Each row is followed by roughly how far along a hidden order it lies, from 0 to 12. A new part has a new order.
In the rows, zero is written as 128.
[121 106 148 131 127 131 101 133 132  41 156 133 125 152 140 106 141  58
 122 146 114 120  95 168 141 134  95 102 123 126 136  86 136 147 151 129
 152 122 148 111 133 129 146 132 115 207 108 138 118 117 120 127 112 109
 127 105 104 184 104 125  98 122  54 127 121 129 145 125 152 126 111 131
 179 108 156 121 148 126 138 118 144 151 127   1 121 127 130  97 130 139
 137 126 124   8 122 109 125 114 126 142 125 144 129 116 136 162 146 134
 140 108 138 116 164 139 204 113 129 121 164  94 165 133  83 132 109  98
 117 114  65 159 120 104 135 158 129 130 168 112 116  91 111 113 119 190
 130 142 123 126 143 130 137 150 118 143 127 149 102 202 137 179  87 109
 153 115 162 131 107 114 125 167 125 120 107 166 130 128 158 154 121 240
 137 114 115 130  96 110 126 133 125 145 132 130 131 128 104 161 137  63
 116 153 135 125  65 110 137 129 118 132 116 192 125  87 130 156 136 124
 103 132 134   1 126 137 121 139 113 122 140 149 136 126 160 126  85 126
 167]	2
[130 110 144 127 126 140 102 135 127  47 145 129 112 150 138 113 143  70
 122 130 111 112  95 173 137 138  89 104 127 130 133  91 138 167 142 130
 152 121 150 113 135 127 135 129 100 212 103 143 121 115 109 131 109 105
 129 107 109 177 105 126  94 146  54 130 117 127 143 126 148 118 118 131
 172 111 157 119 143 132 137 117 133 158 122   1 121 125 127  93 133 132
 136 120 123   9 124 116 124 114 132 142 128 144 129 110 134 158 149 135
 136 108 141 125 167 141 205 126 133 119 156 100 161 113  72 130 111 104
 119 108  85 170 120 102 133 155 125 127 156 118 113 102 111 119 105 181
 116 148 126 126 139 130 128 167 112 143 121 149 101 158 134 161  94 106
 133 112 159 132  79 120 123 156 119 117 104 154 135 128 153 142 121 231
 135 113 110 130  97  69 126 133 124 139 145 135 116 130  97 160 143  42
 123 151 137 105 119 114 141 133 117 127 108 180 124  91 132 163 146 129
 100 135 131  27 125 132 124 144 117 122 142 149 145 119 157 126  88 124
 176]	3
[129 115 148 152 129 163  96 143 120  86 119 143 119 140 163 133 123 229
 129  34 119 126 132 242 134 128  88 146 115 128 122  80 130 184 150 113
 128 142 137 132 124 138 111 128 122 181 102 145 155 119  87 141 142 108
 121 127 117 166 137 123  97 147  86 136 114 125 135 130 126  92 138 121
 152 145 138 122 132 120 127 129 121 160 119  69 121 140 131 149 149 120
 121 112 122  47 137 120 124 126 143 118 137 124 132 106 138 140 139 139
 125 130 135 160 161 129 175 144 169 114  97 138 139  73  34 137 108 120
 124 128  87 149 117 123 121 115 139 134 138 103 107  98 110 135  91 139
  76 158 130 126 132 128  84 161 102 149 138 121 127 151 133 115 108 103
 112 140 143 131  56 122 137 150 128 133 117 115 150 121 140 156 123 166
 121 148  94 128 140  95 127 141 139 129 178 131  74 133 134 129 143  94
 137 140 133  87  61 140 145 136 116 128 119  99 124 120 118 197 167 136
 112 113  98 162 135 128 128 124 124 114 139 129 143 137  72 122  91 116
 154]	2
[138  89 144 119 128 123 118 141 128  50 152 118 123 154 136 110 142  77
 118 130 118 118  89 133 136 128  96 100 126 120 136 120 133 137 153 133
 138 126 149 116 127 130 136 134  96 185 119 145 122 132 136 125 108 114
 137  97 118 149 113 123 114  99  91 120 126 136 131 127 153 133 108 131
 164 103 133 120 153 125 138 127 144 150 132  61 119 135 127 109 141 127
 138 145 117   7 130 117 127 120 125 142 118 140 124 120 130 155 132 132
 126 111 136 114 151 130 169 111 131 117 147 108 157 137  20 132 109  92
 113 106  94 144 121 111 130 148 123 125 156 119 110 102 105 118 136 180
 126 113 125 126 133 131 134 108 126 142 127 136 100 157 137 172  90  99
 127 115 148 133 102 128 125 155 138 108 112 162 131 126 155 142 126 255
 134 154 131 123  97 127 122 137 123 142 113 134 113 123 114 138 138 117
 127 138 129 141 118 115 144 132 123 128 115 167 136 115 128 177 131 124
 130 135 107  63 124 139 122 124 113 116 144 144  93 137 154 122  87 112
 152]	3
[ 98 113 162 166 133 138  98 128 137  41 144 157 138 137 148 110 116 137
 124 112 132 134 105 176 158 124  90  99 105 119 127  22 131 123 158 130
 138 141 140 115 130 138 164 130 185 162 136 143 144 131 114 134 121 115
 116 124 103 222 128 116  87 105  96 132 104 125 142 126 155 121 106 121
 178 132 150 123 155 103 140 131 174 155 142  22 126 140 132 150 146 157
 137  96 126  63 143  85 124 135 144 125 138 118 130 118 138 159 126 128
 148 141 117 111 170 156 202 101 162 130 155  84 140 179 102 137 113  86
 119 151  84 137 122 132 127 146 130 144 174  94 134  84 102 119 110 170
 107 133 126 129 151 129 110 105 102 144 153 141 112 255 133 189 116 105
 209 140 169 136 129  96 141 169 134 139 111 159 127 118 172 166 122 157
 130 137 110 136 117 195 125 143 140 149 131 121 115 129 128 149 117  88
 120 148 135 134   1 141 132 118 124 154 124 173 125  71 125 148 151 123
 100 109 129  73 133 154 121 116 127 110 136 135 127 146 128 130  91 132
 171]	2
[109  92 176 128 108 167 157 139 125  92 122 121 118 141 145 126 124 149
 148 106 113 119  84 114 126 127 125 118 115 124 129 120 135 123 143 125
 131 138 148 114 129 133 134 132  98 126 130 147 125 140 116 125 120 126
 131  91 119 156 139 119 112  79 156 136 116 135 123 127 170 103  96 124
 104 113 134 115 177 120 140 131 140 143 132 164 127 162 123 150 140 117
 131 156 119  88 141 128 128 127 142 137 149 110 125 115 126 141 116 135
 121 140 108 120 139 129 148 135 160 138 151 123 113 168   3 133 117  94
 117 113 188 145 116 124 145 140 106 136 149 111  99 110 109 138 149 204
  62 107 141 131 122 132 137  97 131 143 110 134 102 136 131 160 113  99
 184 133 141 148  73 117 138 145 140  69 123 139 130 105 156 168 129 224
 115 174 131 132 127 124 119 140 125 130 165 141  64 126 129 125 126 119
 149 135 114 118   1 127 153 127 129 140 118 122 127 105 132 204 136 136
 129 117  79  52 123 139 128 133  88 109 144 133  92 132 162 115 128 115
 149]	12
[129 101 153 145 127 148 111 140 127  75 136 136 127 144 149 121 128 185
 125  65 121 122 110 168 138 124  89 128 117 122 129  90 131 158 151 124
 131 138 147 120 122 132 128 133 121 175 119 145 151 134 114 129 122 114
 125 109 123 156 126 122 105 105  94 129 115 132 137 129 146 114 115 126
 152 123 128 122 148 121 130 130 142 142 128  79 122 139 128 144 145 125
 125 134 118  39 136 120 127 128 133 129 132 134 128 118 132 144 132 135
 124 123 133 132 151 130 172 123 157 119 122 123 133 125  25 135 110 107
 116 127 102 143 119 123 127 134 130 133 152 103 112 107 104 127 121 160
  97 132 128 127 133 130 100 116 118 142 140 128 120 179 135 150 109 101
 135 133 150 133  86 120 130 154 136 122 117 138 138 118 150 154 126 191
 127 166 116 126 115 155 122 141 135 136 148 131  90 127 135 126 132 116
 130 134 128 121  35 133 143 128 123 131 125 141 129 102 122 184 148 128
 121 120  89 119 130 135 124 124 118 116 140 134 104 144 100 119  89 116
 153]	3
[135  89 158 133 127 139 114 140 130  54 149 132 138 144 144 115 129 141
 122  94 123 122 106 153 141 122  87 115 119 113 135  95 128 143 148 128
 130 140 141 121 120 131 140 135 121 169 131 145 146 138 130 123 122 121
 131  96 123 155 120 120 113  80 107 124 120 136 133 129 159 125 104 127
 171 115 119 123 150 115 133 134 148 134 133  94 120 141 127 132 144 131
 136 161 115   1 140 121 128 128 125 134 125 134 123 120 128 150 127 133
 123 123 128 113 145 127 147 111 146 121 124 116 148 144   5 136  96  96
 112 124 115 125 121 130 128 136 128 130 156 106 106 109 107 123 134 150
 107 101 124 126 134 131 103  95 121 141 138 131 112 186 136 178 103 102
 129 126 146 136 103 124 134 145 143 115 120 146 134 125 159 148 128 203
 133 180 123 124 111 186 121 140 130 141 128 133  89 124 142 124 129 122
 130 129 124 133   1 134 146 127 126 132 129 147 138  99 120 197 138 124
 127 122  88 129 126 139 123 118 131 115 141 135  88 152 102 117  91 116
 148]	2
[132 104 144 130 127 135 100 140 127  57 146 127 121 148 144 114 139  99
 121 109 116 119  97 170 137 132  98 109 123 126 132  92 133 164 145 127
 144 123 145 116 130 129 131 131 101 202 109 141 130 171 120 128 114 109
 131 106 113 154 107 125  91 142  68 127 115 130 140 127 144 101 115 130
 160 113 147 119 139 127 132 123 132 151 124  10 120 128 129  97 140 127
 134 130 120   4 126 121 125 116 130 138 126 141 128 115 133 156 144 135
 131 111 138 123 158 133 186 122 137 117 141 106 157 104  40 133 108 106
 119 104  89 157 119 110 130 148 127 127 153 115 110 102 109 120 114 169
 110 137 126 126 137 130 123 150 117 148 126 138 104 162 137 159 105 103
 133 116 152 132  96 123 123 157 128 118 109 154 137 127 152 145 123 241
 136 121 111 127 105  95 125 132 127 140 134 134 119 128 112 148 141  85
 127 147 136 122 114 116 141 134 118 126 113 168 129  99 127 174 143 126
 113 134 111  61 127 132 123 136 121 122 143 151 126 126 139 123  87 121
 160]	2
[140 103 147 135 135 129  91 140 128  62 145 133 122 151 140 108 138 100
 114 109 119 124 118 164 139 129  89 111 127 123 131  82 132 158 154 124
 144 127 145 120 127 134 133 132 124 170 110 140 135 119 120 133 115 106
 129 117 114 162 108 125  98 130  69 124 117 131 140 128 143 126 120 127
 163 120 141 123 136 124 135 125 132 152 126  31 119 129 130 108 141 133
 135 127 121  27 130 121 125 121 127 138 120 138 128 117 135 149 146 134
 132 115 141 126 163 135 188 114 139 115 127 110 165 104  46 134 108 107
 117 113  81 148 121 114 124 140 130 127 154 111 117  92 107 118 100 153
 129 134 120 124 141 130 112 142  98 148 141 133 110 160 137 163  91 106
 116 123 144 127  88 122 125 154 132 123 113 150 137 132 157 136 123 230
 134 131 108 125 105 126 126 137 131 143 126 131 130 127 117 149 142  95
 124 141 138 124 159 121 138 137 118 129 115 166 131  98 123 174 148 124
 120 130 117  98 131 135 122 126 124 126 139 145 117 135 111 128  79 118
 161]	0
[139 117 138 153 136 160  86 141 118 125 120 146 118 135 167 131 127 216
 120  52 116 125 133 255 134 132  77 144 119 132 122  70 131 194 147 115
 135 138 136 131 126 135 105 127 124 198  97 145 162 112  85 143 136 103
 117 125 116 171 127 125  87 159  69 138 107 120 144 130 126  89 141 124
 154 143 145 121 126 125 126 126 122 162 118  34 122 134 133 139 148 128
 124 105 126  12 131 122 122 121 143 123 131 133 135 108 139 115 150 139
 130 122 140 175 175 132 182 143 160 110  97 136 156  60  14 137 107 123
 127 126  56 152 118 118 117 118 150 132 137 107 105  95 107 134  88 122
  81 171 122 123 139 128  88 183  98 149 141 127 126 159 132 111 102 105
 108 138 151 125  23 121 135 155 121 151 114 118 155 130 137 143 122 174
 125 129  91 127 123  75 131 138 139 126 179 131  95 134 126 144 148  76
 130 142 140  77  97 137 138 137 116 126 117 255 124 110 119 188 165 133
 115 114 102 168 137 126 127 128 130 120 141 134 144 132  63 126  81 118
 157]	0
[104 107 165 143 116 174 131 136 121 106 119 135 114 138 144 126 123 176
 142  99 114 123  88 160 130 132 100 128 116 129 124  84 133 143 143 123
 136 137 148 117 134 134 129 129 123 154 116 150 133 135  96 133 120 122
 121 108 110 184 140 120 100 112 116 139 111 127 133 127 156  94 112 124
 166 126 148 115 162 117 141 129 132 160 127 103 125 151 127 158 141 125
 126 118 124  80 138 121 124 127 148 131 146 112 131 112 132 145 123 138
 131 138 117 142 150 140 172 140 169 126 145 120 112 155  34 134 117 112
 120 125 132 150 115 121 134 136 121 137 148 109 108  86 110 140 120 189
  64 135 142 129 132 131 128 132 114 143 118 132 109 143 130 148 107 104
 199 142 151 146  58 110 139 160 128 103 114 140 137 109 151 177 124 175
 115 153 109 134 130  82 123 138 132 130 174 138  65 132 117 142 130  83
 142 143 124  96   1 132 145 129 125 141 118 124 122 102 131 186 151 137
 111 114 103  63 128 136 129 129  98 112 140 133 128 129 139 119 114 124
 165]	10
